Here is a tiny trained network, its code and every weight. The questions are about switching its units off for an input and a target symbol, where a switched-off unit gives its printed mean instead of its output.

import numpy as np


def w(rows, s, z=0):
    codes = np.array(rows[::2]) - 128.0
    scale = np.full(codes.shape[1], s)
    scale[-1] = z or s
    return codes * scale


def norm(h):
    return h / np.sqrt((h * h).mean(-1, keepdims=True) + 1e-5)


def f(y):
    return np.maximum(y, 0)


def softmax(a):
    e = np.exp(a - a.max(-1, keepdims=True))
    return e / e.sum(-1, keepdims=True)


def log_softmax(a):
    a = a - a.max(-1, keepdims=True)
    return a - np.log(np.exp(a).sum(-1, keepdims=True))


def net(x, mask):
    ids = ['ΛΞΣΨζθμτ'.index(c) for c in x.split()]
    T = len(ids)
    res = E[ids] + P[:T]
    r = norm(res)
    for j in range(3):
        rows = slice(2 * j, 2 * j + 2)
        q, k, v = (r @ M[0][rows].T for M in (Q, K, V))
        z = softmax(np.where(np.tri(T) > 0, q @ k.T / 2**0.5, -1e9)) @ v
        o = O[0][rows]
        res = res + np.where(mask[j], z, o[:, -1]) @ o[:, :-1]
    y = f(norm(res) @ A[0][:, :-1].T + A[0][:, -1])
    res = res + np.where(mask[3:27], y, B[0][:, -1]) @ B[0][:, :-1]
    return log_softmax(norm(res)[-1] @ U[:, :-1].T + U[:, -1])


Q, K, V, O, A, B = {}, {}, {}, {}, {}, {}
E = w([
[118,152,41,82,104,52],'Λ',
[88,214,79,252,111,154],'Ξ',
[176,67,175,76,80,33],'Σ',
[189,43,176,175,210,179],'Ψ',
[131,104,21,76,171,180],'ζ',
[148,96,152,166,254,75],'θ',
[216,38,154,192,142,109],'μ',
[162,110,76,136,56,27],'τ',
],0.0091)
P = w([
[242,188,115,110,148,114],'0',
[203,156,90,122,155,106],'1',
[177,134,87,133,157,104],'2',
[152,119,87,136,155,99],'3',
[133,107,88,140,145,96],'4',
[113,97,91,142,135,97],'5',
[94,88,94,146,125,94],'6',
[73,77,94,149,121,95],'7',
[53,64,97,150,115,99],'8',
[28,55,101,154,114,109],'9',
[2,49,93,152,110,118],'10',
],0.0076)
Q[0] = w([
[133,132,97,83,98,171],'h0',
[98,66,80,163,164,88],'h0',
[144,182,103,116,93,252],'h1',
[114,159,190,143,92,169],'h1',
[125,77,97,166,136,102],'h2',
[128,79,70,164,125,118],'h2',
],0.02)
K[0] = w([
[169,194,122,169,154,124],'h0',
[33,74,123,171,102,133],'h0',
[216,68,111,34,181,65],'h1',
[212,186,152,51,144,114],'h1',
[7,64,119,112,116,151],'h2',
[19,72,163,136,129,86],'h2',
],0.011)
V[0] = w([
[85,128,109,3,209,140],'h0',
[73,245,81,102,112,77],'h0',
[106,132,163,152,39,147],'h1',
[124,70,95,120,120,13],'h1',
[32,111,153,202,230,149],'h2',
[76,111,231,77,138,63],'h2',
],0.0063)
O[0] = w([
[159,62,156,165,68,7,60],'h0',
[164,33,151,168,124,216,26],'h0',
[125,162,132,167,185,111,14],'h1',
[115,112,64,90,116,218,213],'h1',
[255,187,127,172,102,153,255],'h2',
[209,116,165,23,190,65,104],'h2',
],0.0071,0.004)
A[0] = w([
[221,143,199,87,107,143,123],'n0',
[111,24,165,182,109,150,68],'n1',
[15,189,148,168,169,132,213],'n2',
[110,202,129,106,203,159,5],'n3',
[96,211,122,147,108,40,102],'n4',
[148,81,113,109,235,131,136],'n5',
[127,187,202,20,181,102,80],'n6',
[71,253,73,156,179,133,114],'n7',
[194,223,92,152,19,190,183],'n8',
[53,240,135,86,83,122,225],'n9',
[168,156,134,79,71,118,162],'n10',
[174,114,181,172,168,89,165],'n11',
[116,102,129,199,85,55,137],'n12',
[113,108,29,154,80,142,108],'n13',
[96,192,190,167,91,237,52],'n14',
[221,87,83,95,75,180,111],'n15',
[173,108,103,72,164,187,171],'n16',
[117,158,133,187,126,11,126],'n17',
[61,249,146,201,113,215,82],'n18',
[113,130,109,36,38,164,160],'n19',
[178,38,170,17,133,169,132],'n20',
[2,100,234,75,104,105,152],'n21',
[66,170,113,188,136,165,138],'n22',
[118,108,131,226,37,82,72],'n23',
],0.0074,0.0028)
B[0] = w([
[194,99,207,111,137,131,176],'n0',
[15,92,97,179,82,62,144],'n1',
[141,136,86,68,89,184,171],'n2',
[70,137,13,132,62,132,151],'n3',
[71,78,179,215,141,106,172],'n4',
[109,115,126,161,70,107,254],'n5',
[121,110,70,135,105,127,161],'n6',
[155,108,81,165,132,63,226],'n7',
[119,112,179,121,165,86,232],'n8',
[144,156,130,179,108,53,161],'n9',
[151,56,162,151,97,194,156],'n10',
[83,97,117,98,111,142,246],'n11',
[166,208,120,132,139,189,180],'n12',
[162,78,255,135,158,116,239],'n13',
[198,54,186,62,132,45,160],'n14',
[131,162,120,58,44,153,225],'n15',
[75,187,160,109,145,157,225],'n16',
[102,165,194,109,130,169,226],'n17',
[111,90,83,37,147,74,188],'n18',
[182,243,152,194,173,100,181],'n19',
[130,150,173,139,219,141,175],'n20',
[111,102,34,202,62,210,147],'n21',
[132,168,37,121,108,165,184],'n22',
[128,187,73,164,101,161,161],'n23',
],0.0067,0.0051)
U = w([
[137,152,140,199,12,147,35],'Λ',
[85,188,132,119,163,205,158],'Ξ',
[137,144,182,191,169,50,141],'Σ',
[175,83,95,172,174,172,3],'Ψ',
[196,139,197,75,109,119,223],'ζ',
[42,124,161,28,207,64,72],'θ',
[123,180,53,107,113,52,166],'μ',
[38,56,185,100,86,107,164],'τ',
],0.011,0.0035)

Each question gives the input, a string of symbols that net reads in full, and the target symbol t.
The units are the heads (2 rows each of Q, K, V and O) and the neurons (one row each of A and B). Each row of codes is followed by its name. A weight is (code - 128) times the scale printed after its matrix; where a second scale follows, it is the last column's (O, A, B and U).
mask holds one flag per unit, heads first, then neurons. A switched-off unit (its flag False) gives its mean, the last column of its rows in O or B, instead of its output. The means were averaged over made-up inputs and are rounded, as every weight is.
A unit's drop is (log p(t) with every unit on - log p(t) with that unit switched off) / (log p(t) with every unit on - log p(t) with every unit switched off).
The circuit of an input: a set's keep is (log p(t) with only the set's units on - log p(t) with every unit switched off) / (log p(t) with every unit on - log p(t) with every unit switched off). Starting from the 12 units with the biggest drops (on a tie, the unit counted first), units are removed one at a time, each time the one whose removal leaves the highest keep (on an exact tie, the one counted first), for as long as the keep stays at least 0.8.
circuit, biggest first: the units of the circuit, biggest drop first
unit that matters most: the unit with the biggest drop
k most important neurons: the k neurons with the biggest drops, biggest first
heads that matter: for each layer, one digit per head in row order, 1 if its drop is at least 0.15 and else 0, layers parted by /
input Σ Ξ θ μ Λ, target Σ: heads that matter => 010
input Σ μ θ θ, target ζ: heads that matter => 111
input Σ θ μ θ Σ μ, target θ: circuit, biggest first => h2
input Ξ Λ θ Σ Λ, target τ: circuit, biggest first => h2, h0
input μ θ Λ τ, target τ: heads that matter => 111
input Ξ θ Ξ ζ ζ Ψ, target Λ: circuit, biggest first => h2, h0
input Ξ θ μ Σ μ, target τ: heads that matter => 011
input θ ζ Σ θ θ θ μ Σ, target μ: 3 most important neurons => n13, n21, n19
input ζ θ Ψ θ Λ θ ζ ζ, target Λ: heads that matter => 101
input Ψ Σ θ, target θ: heads that matter => 111
input Ξ Λ θ Ξ μ μ, target μ: circuit, biggest first => h0, h2, n18
input ζ τ μ μ μ Ψ θ Λ μ Σ μ, target θ: circuit, biggest first => h2, h0
input μ θ θ θ θ μ τ τ μ, target Ξ: heads that matter => 110
input θ θ Ξ θ θ θ θ θ Ξ, target ζ: 2 most important neurons => n14, n13
input θ θ θ θ Ψ Σ Λ θ τ Λ, target Ξ: circuit, biggest first => h1, h0, n19, n7
input Σ Ξ μ θ θ Λ, target Σ: unit that matters most => h1
input θ ζ θ μ θ θ Ξ Λ Ξ θ μ, target ζ: heads that matter => 101
input θ Ξ Ξ Σ Ξ Ξ μ μ τ θ Ψ, target ζ: 2 most important neurons => n0, n4
input θ μ θ θ θ, target ζ: heads that matter => 011
input θ τ τ Λ θ θ θ θ ζ θ Ψ, target ζ: unit that matters most => h2
input ζ Ξ μ Ξ τ μ Ψ μ Ψ, target μ: heads that matter => 100
